Here is a tiny trained network, its code and every weight. The questions are about switching its units off for an input and a class, where a switched-off unit gives its printed mean instead of its output.

import numpy as np


def w(rows, s, z=0):
    codes = np.array(rows[::2]) - 128.0
    scale = np.full(codes.shape[1], s)
    scale[-1] = z or s
    return codes * scale


def norm(h):
    return h / np.sqrt((h * h).mean(-1, keepdims=True) + 1e-5)


def f(y):
    return np.maximum(y, 0)


def log_softmax(a):
    a = a - a.max(-1, keepdims=True)
    return a - np.log(np.exp(a).sum(-1, keepdims=True))


def net(x, mask):
    res = np.array(x, float).reshape(1, 3) / 4 @ E
    u = 0
    for l in range(2):
        y = f(norm(res) @ A[l][:, :-1].T + A[l][:, -1])
        res = res + np.where(mask[u : u + 10], y, B[l][:, -1]) @ B[l][:, :-1]
        u += 10
    return log_softmax(norm(res)[-1] @ U[:, :-1].T + U[:, -1])


A, B = {}, {}
E = w([
[35,68,192,3,206,157,151],'x0',
[181,19,93,85,9,169,181],'x1',
[169,152,122,170,117,38,165],'x2',
],0.0041)
A[0] = w([
[136,136,65,162,99,119,174,223],'0.n0',
[54,155,156,153,212,140,109,5],'0.n1',
[159,99,162,85,109,121,194,87],'0.n2',
[29,143,178,102,214,123,40,109],'0.n3',
[171,82,83,107,73,131,187,110],'0.n4',
[101,156,118,156,155,95,102,3],'0.n5',
[29,128,254,66,171,104,114,231],'0.n6',
[191,130,139,117,109,126,197,20],'0.n7',
[107,189,86,193,155,124,151,131],'0.n8',
[163,88,116,109,84,175,165,222],'0.n9',
],0.008,0.0038)
B[0] = w([
[164,147,111,202,108,109,114,201],'0.n0',
[243,228,254,39,198,229,51,188],'0.n1',
[131,90,112,88,120,103,208,165],'0.n2',
[212,127,163,90,42,69,78,234],'0.n3',
[125,168,195,91,162,137,134,197],'0.n4',
[121,87,70,148,103,167,124,154],'0.n5',
[42,109,118,135,253,202,119,255],'0.n6',
[151,119,142,147,161,155,199,148],'0.n7',
[166,70,136,175,84,95,169,200],'0.n8',
[89,83,61,79,117,135,105,209],'0.n9',
],0.0076,0.0083)
A[1] = w([
[29,88,179,99,188,88,114,23],'1.n0',
[146,155,43,159,37,193,28,132],'1.n1',
[50,161,108,148,234,145,102,120],'1.n2',
[156,181,206,176,153,142,93,254],'1.n3',
[153,103,93,152,94,129,169,28],'1.n4',
[160,99,172,44,73,103,243,90],'1.n5',
[64,27,83,69,198,193,153,48],'1.n6',
[167,156,228,47,225,133,71,158],'1.n7',
[137,200,129,244,176,33,142,115],'1.n8',
[88,150,254,62,138,124,41,182],'1.n9',
],0.0074,0.0052)
B[1] = w([
[113,114,61,172,153,190,193,155],'1.n0',
[28,118,160,176,158,124,83,192],'1.n1',
[140,64,126,156,30,148,204,169],'1.n2',
[217,255,182,100,122,107,173,242],'1.n3',
[194,117,59,49,150,103,198,145],'1.n4',
[179,137,97,79,90,31,31,168],'1.n5',
[151,133,119,240,94,138,170,201],'1.n6',
[74,157,156,8,245,126,48,255],'1.n7',
[190,254,253,192,17,172,235,195],'1.n8',
[198,218,157,22,226,57,95,230],'1.n9',
],0.0075,0.0091)
U = w([
[217,33,39,43,22,39,112,212],'0',
[233,237,228,224,32,103,191,221],'1',
[49,187,121,212,114,22,129,3],'2',
[203,223,228,13,255,149,74,213],'3',
[23,53,80,208,37,200,27,63],'4',
[61,8,42,44,224,216,228,147],'5',
],0.0089,0.0066)

Each question gives the input, the list of numbers given to net, and the class t.
The units are the neurons (one row each of A and B). Each row of codes is followed by its name. A weight is (code - 128) times the scale printed after its matrix; where a second scale follows, it is the last column's (A, B and U).
mask holds one flag per neuron, layer by layer. A switched-off neuron (its flag False) gives its mean, the last column of its row in B, instead of its output. The means were averaged over made-up inputs and are rounded, as every weight is.
A unit's drop is (log p(t) with every unit on - log p(t) with that unit switched off) / (log p(t) with every unit on - log p(t) with every unit switched off).
unit that matters most: the unit with the biggest drop
top k neurons: the k neurons with the biggest drops, biggest first
k most important neurons of layer l: the k neurons of layer l with the biggest drops, biggest first
drop when u is switched off: that unit's drop, to one decimal
input [0,2,5], class 1: unit that matters most -> 0.n0
input [-1,3,-1], class 0: 2 most important neurons of layer 0 -> 0.n1, 0.n6
input [-1,5,-6], class 0: top 3 neurons -> 0.n6, 0.n1, 0.n4
input [-2,-6,4], class 1: top 3 neurons -> 0.n8, 1.n8, 0.n4
input [-3,4,-5], class 4: 3 most important neurons of layer 0 -> 0.n1, 0.n9, 0.n3
input [1,3,2], class 0: top 3 neurons -> 0.n6, 0.n1, 1.n5
input [-5,4,-3], class 4: top 2 neurons -> 0.n9, 0.n1
input [2,7,-6], class 0: top 2 neurons -> 0.n6, 0.n1
input [4,8,1], class 0: top 3 neurons -> 0.n6, 1.n5, 0.n1
input [-8,6,-3], class 4: top 4 neurons -> 0.n9, 1.n1, 0.n1, 1.n3
input [5,8,7], class 0: 2 most important neurons of layer 0 -> 0.n6, 0.n1
input [-2,3,-7], class 4: 4 most important neurons of layer 0 -> 0.n1, 0.n9, 0.n3, 0.n6
input [-8,5,-4], class 4: 3 most important neurons of layer 0 -> 0.n9, 0.n1, 0.n3
input [-2,3,8], class 1: unit that matters most -> 0.n0
input [-7,7,-6], class 4: top 2 neurons -> 1.n1, 0.n9
input [6,7,4], class 5: top 2 neurons -> 0.n3, 0.n1
input [-8,3,-5], class 2: top 2 neurons -> 1.n1, 0.n9
input [0,5,5], class 0: top 2 neurons -> 0.n1, 0.n6
input [-2,1,-3], class 4: 2 most important neurons of layer 0 -> 0.n1, 0.n9
input [1,3,-7], class 5: unit that matters most -> 0.n1
input [-3,6,0], class 0: top 2 neurons -> 0.n6, 0.n1
input [5,1,5], class 5: top 2 neurons -> 0.n6, 0.n1
input [-6,8,-5], class 4: 2 most important neurons of layer 1 -> 1.n1, 1.n9
input [-2,-8,8], class 1: drop when 1.n8 is switched off -> 0.1
input [-7,6,-5], class 4: drop when 1.n1 is switched off -> 0.2
input [-3,1,-3], class 4: drop when 0.n9 is switched off -> 0.5
